Below are the code and all the weights of a small trained network. Each question names an input and a class and asks about switching units off, where a switched-off unit gives its printed mean instead of its output.

import numpy as np


def w(rows, s, z=0):
    codes = np.array(rows[::2]) - 128.0
    scale = np.full(codes.shape[1], s)
    scale[-1] = z or s
    return codes * scale


def f(y):
    return y / 2 * (1 + np.tanh(0.7978845608 * (y + 0.044715 * y**3)))


def log_softmax(a):
    a = a - a.max(-1, keepdims=True)
    return a - np.log(np.exp(a).sum(-1, keepdims=True))


def net(x, mask):
    res = np.array(x, float).reshape(1, 6) / 4 @ E
    y = f(res @ A[0][:, :-1].T + A[0][:, -1])
    res = res + np.where(mask, y, B[0][:, -1]) @ B[0][:, :-1]
    return log_softmax(res[-1] @ U[:, :-1].T + U[:, -1])


A, B = {}, {}
E = w([
[197,101,91,69,97,161,96],'x0',
[136,148,114,195,127,68,184],'x1',
[175,207,172,62,167,58,44],'x2',
[222,153,167,136,85,146,252],'x3',
[197,169,167,195,167,172,88],'x4',
[122,165,108,158,62,104,134],'x5',
],0.012)
A[0] = w([
[141,171,158,188,178,84,124,244],'n1',
[109,184,150,122,145,89,111,104],'n2',
[160,144,123,148,84,144,98,163],'n3',
[43,67,80,90,130,75,70,205],'n4',
[93,117,209,204,135,155,144,126],'n5',
[194,169,144,123,78,81,173,184],'n6',
[148,107,150,36,111,210,152,229],'n7',
[102,145,55,138,90,118,89,189],'n8',
[168,127,134,93,228,145,85,163],'n9',
[82,111,123,105,147,125,4,253],'n10',
[116,91,171,163,59,109,187,161],'n11',
[140,105,180,77,149,153,158,154],'n12',
[170,64,157,126,141,148,96,158],'n13',
[60,123,87,141,51,161,111,202],'n14',
[103,204,203,72,95,130,85,184],'n15',
[110,80,111,170,50,93,156,199],'n16',
[157,159,173,150,119,39,108,182],'n17',
[185,133,134,184,111,183,129,159],'n18',
],0.013,0.0052)
B[0] = w([
[96,133,181,152,226,82,91,221],'n1',
[136,165,125,110,123,64,114,174],'n2',
[214,114,161,142,99,124,142,160],'n3',
[132,72,97,117,139,124,142,246],'n4',
[86,118,128,209,188,136,108,198],'n5',
[156,196,224,72,122,125,177,228],'n6',
[105,117,132,132,12,161,145,230],'n7',
[194,101,122,129,184,126,203,177],'n8',
[84,140,94,100,90,116,99,213],'n9',
[153,53,103,131,109,81,96,253],'n10',
[78,161,124,100,181,235,118,220],'n11',
[80,119,142,133,94,126,97,176],'n12',
[130,140,76,116,72,145,93,171],'n13',
[170,113,96,95,234,183,158,203],'n14',
[169,126,121,133,55,2,133,203],'n15',
[91,155,108,77,146,230,153,214],'n16',
[140,148,178,78,181,104,123,205],'n17',
[167,183,121,188,104,177,50,205],'n18',
],0.0094,0.016)
U = w([
[37,122,157,240,211,164,81,209],'0',
[62,102,57,81,41,136,97,253],'1',
[60,168,55,71,149,235,188,124],'2',
[154,156,200,100,46,139,174,89],'3',
[219,188,150,252,89,205,41,81],'4',
[187,28,51,102,176,149,156,32],'5',
[149,120,121,116,127,1,90,85],'6',
[157,205,249,113,200,129,107,66],'7',
],0.009,0.0012)

Each question gives the input, the list of numbers given to net, and the class t.
The units are the neurons (one row each of A and B). Each row of codes is followed by its name. A weight is (code - 128) times the scale printed after its matrix; where a second scale follows, it is the last column's (A, B and U).
mask holds one flag per neuron, in row order. A switched-off neuron (its flag False) gives its mean, the last column of its row in B, instead of its output. The means were averaged over made-up inputs and are rounded, as every weight is.
A unit's drop is (log p(t) with every unit on - log p(t) with that unit switched off) / (log p(t) with every unit on - log p(t) with every unit switched off).
The circuit of an input: a set's keep is (log p(t) with only the set's units on - log p(t) with every unit switched off) / (log p(t) with every unit on - log p(t) with every unit switched off). Starting from the 12 units with the biggest drops (on a tie, the unit counted first), units are removed one at a time, each time the one whose removal leaves the highest keep (on an exact tie, the one counted first), for as long as the keep stays at least 0.8.
circuit, biggest first: the units of the circuit, biggest drop first
top k neurons: the k neurons with the biggest drops, biggest first
drop when u is switched off: that unit's drop, to one decimal
input [-1,2,-1,-4,8,4], class 0: circuit, biggest first : n1
input [5,-6,0,-5,-8,-5], class 5: top 3 neurons : n4; n14; n8
input [8,1,6,2,2,6], class 3: circuit, biggest first : n6; n15; n1
input [-3,1,1,-3,3,3], class 6: circuit, biggest first : n11; n16
input [-1,-5,-1,-5,8,-3], class 1: circuit, biggest first : n9; n10
input [-4,-2,-4,-6,3,-2], class 5: circuit, biggest first : n10; n4
input [5,4,5,3,-5,1], class 3: top 4 neurons : n1; n14; n5; n11
input [2,8,-1,2,8,0], class 7: top 2 neurons : n1; n6
input [3,1,-4,3,2,0], class 4: top 2 neurons : n18; n4
input [0,-8,5,0,7,-5], class 6: top 3 neurons : n15; n16; n11
input [8,-5,-6,7,-1,4], class 2: top 2 neurons : n11; n16
input [5,-7,-7,-4,-2,-7], class 1: top 2 neurons : n7; n13
input [1,6,-5,-6,-6,-3], class 5: drop when n4 is switched off : 0.3
input [-8,0,0,6,5,-8], class 0: circuit, biggest first : n5
input [1,8,2,1,-7,6], class 2: drop when n16 is switched off : 0.6
input [8,-5,2,4,-6,-4], class 1: drop when n15 is switched off : 0.0
input [5,-5,-4,6,-3,-5], class 1: top 2 neurons : n7; n12
